Below are the code and all the weights of a small trained network. Each question names an input and a target symbol and asks about switching units off, where a switched-off unit gives its printed mean instead of its output.

import numpy as np


def w(rows, s, z=0):
    codes = np.array(rows[::2]) - 128.0
    scale = np.full(codes.shape[1], s)
    scale[-1] = z or s
    return codes * scale


def norm(h):
    return h / np.sqrt((h * h).mean(-1, keepdims=True) + 1e-5)


def f(y):
    return np.maximum(y, 0)


def softmax(a):
    e = np.exp(a - a.max(-1, keepdims=True))
    return e / e.sum(-1, keepdims=True)


def log_softmax(a):
    a = a - a.max(-1, keepdims=True)
    return a - np.log(np.exp(a).sum(-1, keepdims=True))


def net(x, mask):
    ids = ['βεημστψω'.index(c) for c in x.split()]
    T = len(ids)
    res = E[ids] + P[:T]
    r = norm(res)
    for j in range(3):
        rows = slice(4 * j, 4 * j + 4)
        q, k, v = (r @ M[0][rows].T for M in (Q, K, V))
        z = softmax(np.where(np.tri(T) > 0, q @ k.T / 4**0.5, -1e9)) @ v
        o = O[0][rows]
        res = res + np.where(mask[j], z, o[:, -1]) @ o[:, :-1]
    y = f(norm(res) @ A[0][:, :-1].T + A[0][:, -1])
    res = res + np.where(mask[3:27], y, B[0][:, -1]) @ B[0][:, :-1]
    return log_softmax(norm(res)[-1] @ U[:, :-1].T + U[:, -1])


Q, K, V, O, A, B = {}, {}, {}, {}, {}, {}
E = w([
[10,175,95],'β',
[221,119,174],'ε',
[131,125,157],'η',
[124,21,91],'μ',
[122,204,145],'σ',
[61,93,74],'τ',
[81,135,141],'ψ',
[132,126,161],'ω',
],0.011)
P = w([
[141,116,45],'0',
[153,139,243],'1',
[138,153,243],'2',
[131,164,247],'3',
[127,171,246],'4',
[124,177,252],'5',
],0.0038)
Q[0] = w([
[132,127,158],'H1',
[187,63,180],'H1',
[136,33,124],'H1',
[73,93,137],'H1',
[105,30,85],'H2',
[82,81,115],'H2',
[156,144,80],'H2',
[152,224,116],'H2',
[199,224,172],'H3',
[86,59,3],'H3',
[174,174,180],'H3',
[116,158,123],'H3',
],0.0074)
K[0] = w([
[130,161,165],'H1',
[109,137,201],'H1',
[110,81,125],'H1',
[97,65,88],'H1',
[111,186,168],'H2',
[179,143,128],'H2',
[46,60,133],'H2',
[82,72,73],'H2',
[154,204,22],'H3',
[113,136,174],'H3',
[156,154,1],'H3',
[167,149,156],'H3',
],0.0074)
V[0] = w([
[134,150,140],'H1',
[27,149,222],'H1',
[164,21,109],'H1',
[164,167,56],'H1',
[73,117,50],'H2',
[104,50,72],'H2',
[219,133,139],'H2',
[55,86,112],'H2',
[102,150,216],'H3',
[203,197,2],'H3',
[151,5,153],'H3',
[94,54,183],'H3',
],0.0044)
O[0] = w([
[137,97,178,130],'H1',
[125,188,120,228],'H1',
[76,102,139,175],'H1',
[180,130,86,12],'H1',
[154,189,181,35],'H2',
[140,122,163,115],'H2',
[163,170,111,159],'H2',
[149,92,145,122],'H2',
[232,31,133,150],'H3',
[56,193,253,5],'H3',
[181,167,56,252],'H3',
[132,97,105,222],'H3',
],0.0039,0.0018)
A[0] = w([
[92,59,147,137],'N1',
[254,89,102,246],'N2',
[153,106,126,5],'N3',
[52,145,40,193],'N4',
[126,46,77,221],'N5',
[62,115,144,78],'N6',
[179,147,131,118],'N7',
[172,80,151,82],'N8',
[143,112,166,69],'N9',
[114,166,128,190],'N10',
[108,166,133,194],'N11',
[157,93,173,169],'N12',
[180,133,178,100],'N13',
[134,183,137,93],'N14',
[75,95,181,98],'N15',
[77,48,171,61],'N16',
[145,144,70,149],'N17',
[197,93,114,162],'N18',
[129,106,185,150],'N19',
[184,73,127,146],'N20',
[110,132,168,140],'N21',
[165,59,162,74],'N22',
[173,120,176,117],'N23',
[131,174,152,131],'N24',
],0.0082,0.0013)
B[0] = w([
[121,61,124,195],'N1',
[141,170,224,254],'N2',
[141,164,123,140],'N3',
[186,153,79,238],'N4',
[109,143,19,241],'N5',
[130,147,154,185],'N6',
[127,108,143,173],'N7',
[167,75,118,196],'N8',
[120,165,64,188],'N9',
[130,117,137,174],'N10',
[136,98,181,185],'N11',
[129,153,83,234],'N12',
[130,125,67,245],'N13',
[140,140,121,173],'N14',
[142,93,129,216],'N15',
[145,119,160,207],'N16',
[83,114,155,156],'N17',
[151,91,217,200],'N18',
[73,82,92,234],'N19',
[166,153,254,205],'N20',
[84,115,111,209],'N21',
[189,102,99,211],'N22',
[111,195,78,235],'N23',
[135,95,111,204],'N24',
],0.0041,0.0034)
U = w([
[34,199,91,142],'β',
[207,3,105,163],'ε',
[196,157,52,148],'η',
[119,134,187,5],'μ',
[60,53,185,191],'σ',
[110,82,40,154],'τ',
[126,210,202,172],'ψ',
[246,120,214,204],'ω',
],0.011,0.0028)

Each question gives the input, a string of symbols that net reads in full, and the target symbol t.
The units are the heads (4 rows each of Q, K, V and O) and the neurons (one row each of A and B). Each row of codes is followed by its name. A weight is (code - 128) times the scale printed after its matrix; where a second scale follows, it is the last column's (O, A, B and U).
mask holds one flag per unit, heads first, then neurons. A switched-off unit (its flag False) gives its mean, the last column of its rows in O or B, instead of its output. The means were averaged over made-up inputs and are rounded, as every weight is.
A unit's drop is (log p(t) with every unit on - log p(t) with that unit switched off) / (log p(t) with every unit on - log p(t) with every unit switched off).
The circuit of an input: a set's keep is (log p(t) with only the set's units on - log p(t) with every unit switched off) / (log p(t) with every unit on - log p(t) with every unit switched off). Starting from the 12 units with the biggest drops (on a tie, the unit counted first), units are removed one at a time, each time the one whose removal leaves the highest keep (on an exact tie, the one counted first), for as long as the keep stays at least 0.8.
units of the circuit, in order: the units of the circuit, biggest drop first
unit that matters most: the unit with the biggest drop
k most important neurons: the k neurons with the biggest drops, biggest first
heads that matter: for each layer, one digit per head in row order, 1 if its drop is at least 0.15 and else 0, layers parted by /
drop of u: that unit's drop, to one decimal
input β β ω, target σ: units of the circuit, in order : (H3, N19, N2)
input τ β η, target ψ: units of the circuit, in order : (H3)
input η η τ ε τ ω, target η: heads that matter : 001
input β μ τ ψ ω, target σ: units of the circuit, in order : (N4, N19, N2, N20)
input η μ μ μ η η, target η: heads that matter : 101
input ε η η, target τ: heads that matter : 000
input β ε β σ ω η, target σ: 4 most important neurons : (N19, N5, N2, N20)
input β ψ η, target σ: 2 most important neurons : (N19, N2)
input ε β μ μ ω, target τ: 2 most important neurons : (N2, N20)
input η ω ω η η, target η: 2 most important neurons : (N23, N13)
input ψ β η, target ε: 2 most important neurons : (N2, N19)
input ε ε β σ η, target τ: 3 most important neurons : (N2, N20, N19)
input μ β σ η ω, target β: drop of N13 : 0.2
input ε τ ω, target τ: drop of H2 : 0.0
input μ ω ω, target β: drop of N2 : 0.2
input μ β ψ ψ η, target β: unit that matters most : H1
